Below are the code and all the weights of a small trained network. Each question names an input and a class and asks about switching units off, where a switched-off unit gives its printed mean instead of its output.

import numpy as np


def w(rows, s, z=0):
    codes = np.array(rows[::2]) - 128.0
    scale = np.full(codes.shape[1], s)
    scale[-1] = z or s
    return codes * scale


def f(y):
    return y / 2 * (1 + np.tanh(0.7978845608 * (y + 0.044715 * y**3)))


def log_softmax(a):
    a = a - a.max(-1, keepdims=True)
    return a - np.log(np.exp(a).sum(-1, keepdims=True))


def net(x, mask):
    res = np.array(x, float).reshape(1, 3) / 4 @ E
    y = f(res @ A[0][:, :-1].T + A[0][:, -1])
    res = res + np.where(mask, y, B[0][:, -1]) @ B[0][:, :-1]
    return log_softmax(res[-1] @ U[:, :-1].T + U[:, -1])


A, B = {}, {}
E = w([
[180,14,73,172,168,80,108],'x0',
[39,168,162,97,247,92,145],'x1',
[72,163,188,103,56,40,88],'x2',
],0.014)
A[0] = w([
[110,154,66,142,187,202,162,253],'neuron 1',
[127,109,147,150,78,155,151,93],'neuron 2',
[71,196,203,149,185,126,119,197],'neuron 3',
[58,133,203,127,126,123,57,149],'neuron 4',
[172,158,171,86,145,194,102,171],'neuron 5',
[146,149,129,143,45,214,134,226],'neuron 6',
[118,130,60,152,192,77,115,183],'neuron 7',
[160,128,161,123,78,64,105,212],'neuron 8',
[156,174,95,167,85,136,150,189],'neuron 9',
[116,67,119,146,87,60,58,177],'neuron 10',
[149,92,102,123,159,159,144,141],'neuron 11',
[119,159,146,110,99,165,205,79],'neuron 12',
[161,66,106,108,85,147,132,185],'neuron 13',
[84,189,183,76,207,161,137,175],'neuron 14',
[111,166,116,108,10,117,78,169],'neuron 15',
[168,79,84,159,156,238,185,225],'neuron 16',
],0.011,0.0044)
B[0] = w([
[181,72,106,55,156,144,101,217],'neuron 1',
[110,105,53,112,121,114,123,151],'neuron 2',
[182,73,178,124,87,101,164,243],'neuron 3',
[169,143,216,97,92,158,99,205],'neuron 4',
[156,116,101,179,59,141,97,165],'neuron 5',
[125,197,19,174,102,74,74,207],'neuron 6',
[123,48,118,83,203,141,180,199],'neuron 7',
[5,212,176,203,153,128,102,196],'neuron 8',
[62,127,100,181,119,114,17,168],'neuron 9',
[84,153,172,254,210,156,129,214],'neuron 10',
[134,155,126,110,128,181,128,179],'neuron 11',
[163,133,57,148,174,98,134,166],'neuron 12',
[90,116,140,113,134,162,81,200],'neuron 13',
[182,49,133,113,159,81,110,248],'neuron 14',
[50,220,120,99,56,122,147,215],'neuron 15',
[111,137,66,105,76,212,104,250],'neuron 16',
],0.0083,0.016)
U = w([
[227,91,150,133,116,75,137,255],'0',
[133,113,98,90,199,166,240,14],'1',
[104,181,97,173,112,127,91,72],'2',
[108,128,193,219,194,132,134,122],'3',
[181,122,69,118,100,245,66,171],'4',
[118,168,182,95,97,184,139,81],'5',
],0.011,0.00097)

Each question gives the input, the list of numbers given to net, and the class t.
The units are the neurons (one row each of A and B). Each row of codes is followed by its name. A weight is (code - 128) times the scale printed after its matrix; where a second scale follows, it is the last column's (A, B and U).
mask holds one flag per neuron, in row order. A switched-off neuron (its flag False) gives its mean, the last column of its row in B, instead of its output. The means were averaged over made-up inputs and are rounded, as every weight is.
A unit's drop is (log p(t) with every unit on - log p(t) with that unit switched off) / (log p(t) with every unit on - log p(t) with every unit switched off).
The circuit of an input: a set's keep is (log p(t) with only the set's units on - log p(t) with every unit switched off) / (log p(t) with every unit on - log p(t) with every unit switched off). Starting from the 12 units with the biggest drops (on a tie, the unit counted first), units are removed one at a time, each time the one whose removal leaves the highest keep (on an exact tie, the one counted first), for as long as the keep stays at least 0.8.
circuit, biggest first: the units of the circuit, biggest drop first
most important unit: the unit with the biggest drop
k most important neurons: the k neurons with the biggest drops, biggest first
drop when u is switched off: that unit's drop, to one decimal
input [-8,4,5], class 0: most important unit	neuron 14
input [-5,4,5], class 0: circuit, biggest first	(neuron 14; neuron 3)
input [-2,2,6], class 5: 2 most important neurons	(neuron 4; neuron 15)
input [-8,4,4], class 0: circuit, biggest first	(neuron 14; neuron 3)
input [-7,-8,-2], class 2: circuit, biggest first	(neuron 6; neuron 15)
input [0,4,7], class 3: 2 most important neurons	(neuron 16; neuron 8)
input [5,4,1], class 1: 2 most important neurons	(neuron 7; neuron 8)
input [-8,-4,5], class 2: drop when neuron 6 is switched off	0.1
input [0,4,8], class 3: drop when neuron 1 is switched off	0.2
input [-8,8,5], class 0: drop when neuron 14 is switched off	0.1
input [6,-5,2], class 3: drop when neuron 10 is switched off	0.5
